-11    5   40   17   -9   -8
  4  -36  -17   35  -11  -14
-12    5   32   19   -6    3
result: 19

 37    5   -1   -2
-29  -26    8  -22
 36    8   -1   -3
result: 8

 28    9   -1   -8    0    6  -12
 19   -7   -4    7   32  -25   20
 -1   22  -38  -32  -25  -18   24
result: -25

 29   10    3   17
 15    1    0  -34
 18  -15   -4  -25
result: -15

-30   31    6  -29
-17   32    6   18
  6   14   -6  -29
result: 14

 -2   39    5   19    2
 20    6   -1  -18   -6
 22   -3   -6    2    3
result: -6

 12    5  -24   34    0
 12    4  -13   26    5
  6    6  -16   18    2
result: -16

  5    4   41  -40
  3    2   38  -20
  5    4   41  -39
result: 4
---
(624, 589, 309, 847, 140, 272)	624
(5, 5, 4, 2, 0, 8, 5)	5
(64, 61, 67, 86, 14, 75)	64
(79, 24, 24, 23, 12)	79
(122, -557, 378, 525, 624, 435)	122
(73, 136, 232, 128, 109, 115, 54)	73
(84, 83, 185, 63, 226)	84
---
[[108  82 103 208 208 179  77]
 [ 65  70 148   3   3  48 137]] gives 65

[[619 413 486 539 691 275 879]
 [939 226 418 168 245 342 450]
 [872 936 447 865 256 312 559]] gives 939

[[763 541 580 574 832 641]
 [228 951 807 302 142 167]
 [370 744 183 490 761 398]] gives 228

[[ -69  694  -92  726  121  -59  831]
 [-484 -389 -699  139  460  719 -969]] gives -484

[[37 34 12 82 46 77]
 [43 34 45 38 31 73]] gives 43

[[1 2 5 4 4]
 [5 2 2 3 2]
 [8 2 5 3 3]] gives 5
---
[[185, 98, 127, 205, 153, 78], [4, 28, 33, 22, 140, 87], [163, 92, 199, 141, 119, 90]] ==> 90
[[642, 900, 625, 479, 798, 690], [986, 789, 637, 785, 631, 669], [656, 944, 795, 781, 186, 669]] ==> 669
[[79, 61, 89, 78, 34], [65, 76, 46, 49, 84], [78, 54, 56, 45, 21]] ==> 21
[[79, 65, 63, 68, 68], [86, 18, 66, 49, 30], [43, 29, 66, 61, 56]] ==> 56
[[7, 3, 8, 1], [8, 4, 4, 4], [7, 1, 6, 6]] ==> 6
[[2, 7, 1, 5, 6, 4], [3, 5, 4, 4, 4, 5], [1, 7, 2, 5, 4, 6]] ==> 6
[[190, 205, 89, 77], [87, 84, 38, 82], [176, 86, 88, 113]] ==> 113
---
[[-18  22 -12 -32]
 [  7  11 -16 -27]
 [-18  17 -17   0]] -> -18

[[-12 -16   7  -6   2  10   8]
 [-15 -17   8 -24 -15  37 -13]
 [  2  -8   4  -2 -18  22 -18]] -> -12

[[ 31 -26  17 -21 -25  31]
 [-34  30  29  32  32 -37]
 [-32  30  14  30  30 -33]] -> 31

[[ -1 -29 -17 -19  -1]
 [-27  24  -3 -16  -7]
 [ -6 -10  20   8 -25]] -> -1

[[ 18  12 -36   2]
 [ 16  12 -35   1]
 [ 17   8 -32  -2]] -> 18

[[ 31  -9   3 -10]
 [ 18  35 -21  -3]
 [-24  -7  29 -24]] -> 31

[[-29  -4 -10 -20 -10]
 [ -5 -23  30 -17  -2]
 [-24  16 -31   7  -8]] -> -29
---
(51, 72, 81, 58, 11)
81
((43, 39, 55, 49, 44, 22, 41), (44, 40, 47, 48, 45, 10, 15), (78, 63, 59, 57, 34, 10, 10))
48
((38, 50, 76, 57, 12), (25, 52, 52, 53, 21), (31, 44, 56, 64, 50))
52
(7, 8, 3, 1, 8)
3
(47, 41, 19, 95, 87, 20, 13)
95
(174, 156, 40, 230, 149, 43, 238)
230
(120, 192, 452, 927, 69)
452
(4303, 7820, 2044, 7292, 3875)
2044
---
[8311 5814 2041 5770 6589 4187 7768] gives 6589
[-11 -43 -15  45   7] gives -15
[ 51  93 125 217  80 190] gives 217
[ 142  951  831 -692  976] gives 831
[ 460   26 -515  267  856  166  265] gives 856
[  2 -37  42  11  16  29 -25] gives 16
---
array([5687, 8319, 3832, 4974, 1305]) => 3832
array([5, 7, 6, 0, 4, 3, 7]) => 4
array([76, 35, 63,  2, 40, 74]) => 2
array([197,  92,  48, 105, 183, 223]) => 105
array([513, 520, 711, 153, 853]) => 711
array([0, 1, 9, 2, 6, 3, 8]) => 6
array([ 349,  522, -599, -347]) => 522
array([6864, 8522, 3726, 4336, 4049, 5387, 2802]) => 4049
array([197, 116,  71,  24,  91, 136]) => 24
---
[[ -1   5   7   1 -22   8  -5]
 [ 10  -1  -1  -5  38  -1  -8]
 [  4 -14  -9  -5  17  -3  16]] result: -5

[[ 13  11 -16   9  -4]
 [  9 -19  -9  -9  -1]
 [  3  21  36 -31  32]] result: -4

[[ -3   0  20   0  -8]
 [ 18   1 -23  -1  16]
 [-25   0  36  -1   2]] result: -8

[[-12  10   6  14]
 [  5  -3  27  17]
 [ 13 -28  -7 -41]] result: 14

[[ -3  -2   0  -5   5  -5  -9]
 [  2 -12   7  41 -10  -8  -3]
 [ 25  -1 -21 -22   1   7  -2]] result: -9

[[ 11  12  -5   8]
 [-20  -6   1   0]
 [ 30  -3   3 -10]] result: 8

[[ 20  22 -28  16  30 -13]
 [ 17  13  26   9 -11  -9]
 [ 17  14 -15  -2 -16 -13]] result: -13

[[ 10 -24  26  14 -13]
 [ 23 -11  16  15  -5]
 [ -4 -26  30   9   6]] result: -13
---
[[6, 1, 8, 2], [2, 6, 5, 1]] | 6, 1
[[131, 125, 104, 95, 155, 83], [209, 63, 178, 185, 184, 38], [127, 103, 135, 147, 132, 144]] | 131, 144
[700, 671, 500, 162, 844, 717] | 700, 717
[40, 39, -37, 16] | 40, 16
[7, 2, 7, 7, 7, 8, 7] | 7, 7
[2976, 9952, 4044, 3318] | 2976, 3318
[50, -6, 34, 19, -34, -24, 8] | 50, 8
[[68, 83, 66, 49, 12, 32, 61], [83, 54, 81, 58, 26, 20, 72]] | 68, 72
